Below are the code and all the weights of a small trained network. Each question names an input and a target symbol and asks about switching units off, where a switched-off unit gives its printed mean instead of its output.

import numpy as np


def w(rows, s, z=0):
    codes = np.array(rows[::2]) - 128.0
    scale = np.full(codes.shape[1], s)
    scale[-1] = z or s
    return codes * scale


def f(y):
    return np.maximum(y, 0)


def softmax(a):
    e = np.exp(a - a.max(-1, keepdims=True))
    return e / e.sum(-1, keepdims=True)


def log_softmax(a):
    a = a - a.max(-1, keepdims=True)
    return a - np.log(np.exp(a).sum(-1, keepdims=True))


def net(x, mask):
    ids = ['Πβγδεζηλμξτφ'.index(c) for c in x.split()]
    T = len(ids)
    res = E[ids] + P[:T]
    r = res
    for j in range(2):
        rows = slice(3 * j, 3 * j + 3)
        q, k, v = (r @ M[0][rows].T for M in (Q, K, V))
        z = softmax(np.where(np.tri(T) > 0, q @ k.T / 3**0.5, -1e9)) @ v
        o = O[0][rows]
        res = res + np.where(mask[j], z, o[:, -1]) @ o[:, :-1]
    y = f(res @ A[0][:, :-1].T + A[0][:, -1])
    res = res + np.where(mask[2:6], y, B[0][:, -1]) @ B[0][:, :-1]
    return log_softmax(res[-1] @ U[:, :-1].T + U[:, -1])


Q, K, V, O, A, B = {}, {}, {}, {}, {}, {}
E = w([
[123,119,144,158,158,143],'Π',
[124,137,58,158,134,59],'β',
[145,130,121,161,87,107],'γ',
[146,49,39,105,142,106],'δ',
[57,51,67,126,110,26],'ε',
[62,135,190,123,91,64],'ζ',
[118,75,137,29,156,249],'η',
[246,115,162,144,148,242],'λ',
[219,84,106,67,70,58],'μ',
[70,135,82,60,182,34],'ξ',
[189,161,135,69,182,72],'τ',
[121,135,195,86,22,246],'φ',
],0.016)
P = w([
[114,182,159,78,226,58],'0',
[95,33,197,218,135,4],'1',
[102,9,236,117,165,64],'2',
[76,60,233,84,163,78],'3',
[127,40,186,99,191,2],'4',
[111,48,221,94,197,18],'5',
],0.0047)
Q[0] = w([
[103,3,221,81,223,108],'head 1',
[247,21,141,112,130,120],'head 1',
[96,172,75,92,106,168],'head 1',
[44,173,42,167,124,198],'head 2',
[114,167,155,220,115,155],'head 2',
[100,94,160,144,53,129],'head 2',
],0.0066)
K[0] = w([
[165,218,113,65,88,117],'head 1',
[111,169,130,123,96,112],'head 1',
[162,69,150,232,138,106],'head 1',
[93,2,146,213,77,149],'head 2',
[122,79,164,121,114,126],'head 2',
[92,100,110,156,160,184],'head 2',
],0.0099)
V[0] = w([
[136,191,155,168,145,77],'head 1',
[117,63,90,168,157,105],'head 1',
[91,182,115,201,211,181],'head 1',
[65,107,163,167,111,147],'head 2',
[125,62,145,177,131,151],'head 2',
[247,170,162,121,183,144],'head 2',
],0.011)
O[0] = w([
[78,123,189,178,187,120,126],'head 1',
[116,74,10,163,135,154,152],'head 1',
[119,82,133,60,147,167,3],'head 1',
[144,169,133,151,186,134,64],'head 2',
[203,140,99,137,203,93,99],'head 2',
[149,55,164,142,126,108,169],'head 2',
],0.013,0.0052)
A[0] = w([
[155,124,145,215,242,148,105],'neuron 1',
[2,100,31,61,137,46,213],'neuron 2',
[101,96,71,96,205,93,146],'neuron 3',
[137,72,232,192,209,77,255],'neuron 4',
],0.0063,0.0033)
B[0] = w([
[148,151,161,144,156,123,159],'neuron 1',
[158,133,252,172,125,170,249],'neuron 2',
[162,75,174,136,180,131,175],'neuron 3',
[106,101,62,93,121,102,254],'neuron 4',
],0.013,0.0092)
U = w([
[85,192,83,131,255,79,194],'Π',
[160,167,125,225,150,153,99],'β',
[144,169,73,216,44,100,155],'γ',
[194,95,115,135,189,138,117],'δ',
[108,122,170,171,124,179,117],'ε',
[31,110,134,113,79,117,126],'ζ',
[97,147,126,82,166,194,255],'η',
[227,119,111,124,120,195,171],'λ',
[217,188,156,83,42,119,178],'μ',
[152,222,219,75,161,78,23],'ξ',
[144,104,123,66,169,84,58],'τ',
[131,153,165,155,22,248,96],'φ',
],0.0072,0.0045)

Each question gives the input, a string of symbols that net reads in full, and the target symbol t.
The units are the heads (3 rows each of Q, K, V and O) and the neurons (one row each of A and B). Each row of codes is followed by its name. A weight is (code - 128) times the scale printed after its matrix; where a second scale follows, it is the last column's (O, A, B and U).
mask holds one flag per unit, heads first, then neurons. A switched-off unit (its flag False) gives its mean, the last column of its rows in O or B, instead of its output. The means were averaged over made-up inputs and are rounded, as every weight is.
A unit's drop is (log p(t) with every unit on - log p(t) with that unit switched off) / (log p(t) with every unit on - log p(t) with every unit switched off).
The circuit of an input: a set's keep is (log p(t) with only the set's units on - log p(t) with every unit switched off) / (log p(t) with every unit on - log p(t) with every unit switched off). Starting from all 6 units, units are removed one at a time, each time the one whose removal leaves the highest keep (on an exact tie, the one counted first), for as long as the keep stays at least 0.8.
circuit, biggest first: the units of the circuit, biggest drop first
unit that matters most: the unit with the biggest drop
top k neurons: the k neurons with the biggest drops, biggest first
which heads matter: for each layer, one digit per head in row order, 1 if its drop is at least 0.15 and else 0, layers parted by /
drop when u is switched off: that unit's drop, to one decimal
input λ φ λ ζ, target τ: top 2 neurons : neuron 4; neuron 2
input ε ε ξ ε Π β, target β: which heads matter : 11
input Π ξ ε, target ε: which heads matter : 10
input Π λ β, target δ: which heads matter : 11
input φ η η γ φ ξ, target ξ: which heads matter : 10
input μ τ λ μ γ, target γ: top 2 neurons : neuron 2; neuron 3
input λ δ β τ, target τ: circuit, biggest first : head 2; neuron 4; neuron 2
input τ Π Π β β ε, target ε: which heads matter : 00
input τ φ δ η λ ζ, target ζ: circuit, biggest first : head 2; neuron 4
input ζ Π γ, target Π: unit that matters most : head 2
input τ η η, target ζ: which heads matter : 11
input ζ ξ ξ ξ, target ε: which heads matter : 10
input ε δ ε, target β: which heads matter : 11
input Π δ λ, target δ: circuit, biggest first : head 2; neuron 2
input μ λ ε, target γ: circuit, biggest first : head 1
input δ η ε μ μ ζ, target γ: which heads matter : 10
input μ μ λ, target γ: which heads matter : 10
input γ λ Π Π ζ Π, target Π: which heads matter : 01
input Π φ φ, target μ: circuit, biggest first : head 1; neuron 2
input λ φ λ ξ, target ξ: which heads matter : 10
input Π Π ε Π, target Π: top neuron : neuron 2
input φ ζ ζ ζ, target ξ: which heads matter : 11
input η ε δ, target λ: which heads matter : 10
input ξ ξ ξ, target ε: top 2 neurons : neuron 2; neuron 3
input τ λ τ, target ζ: drop when neuron 4 is switched off : 0.1
input η φ γ, target μ: drop when neuron 4 is switched off : 0.1
input λ δ Π μ, target γ: drop when neuron 2 is switched off : 0.2
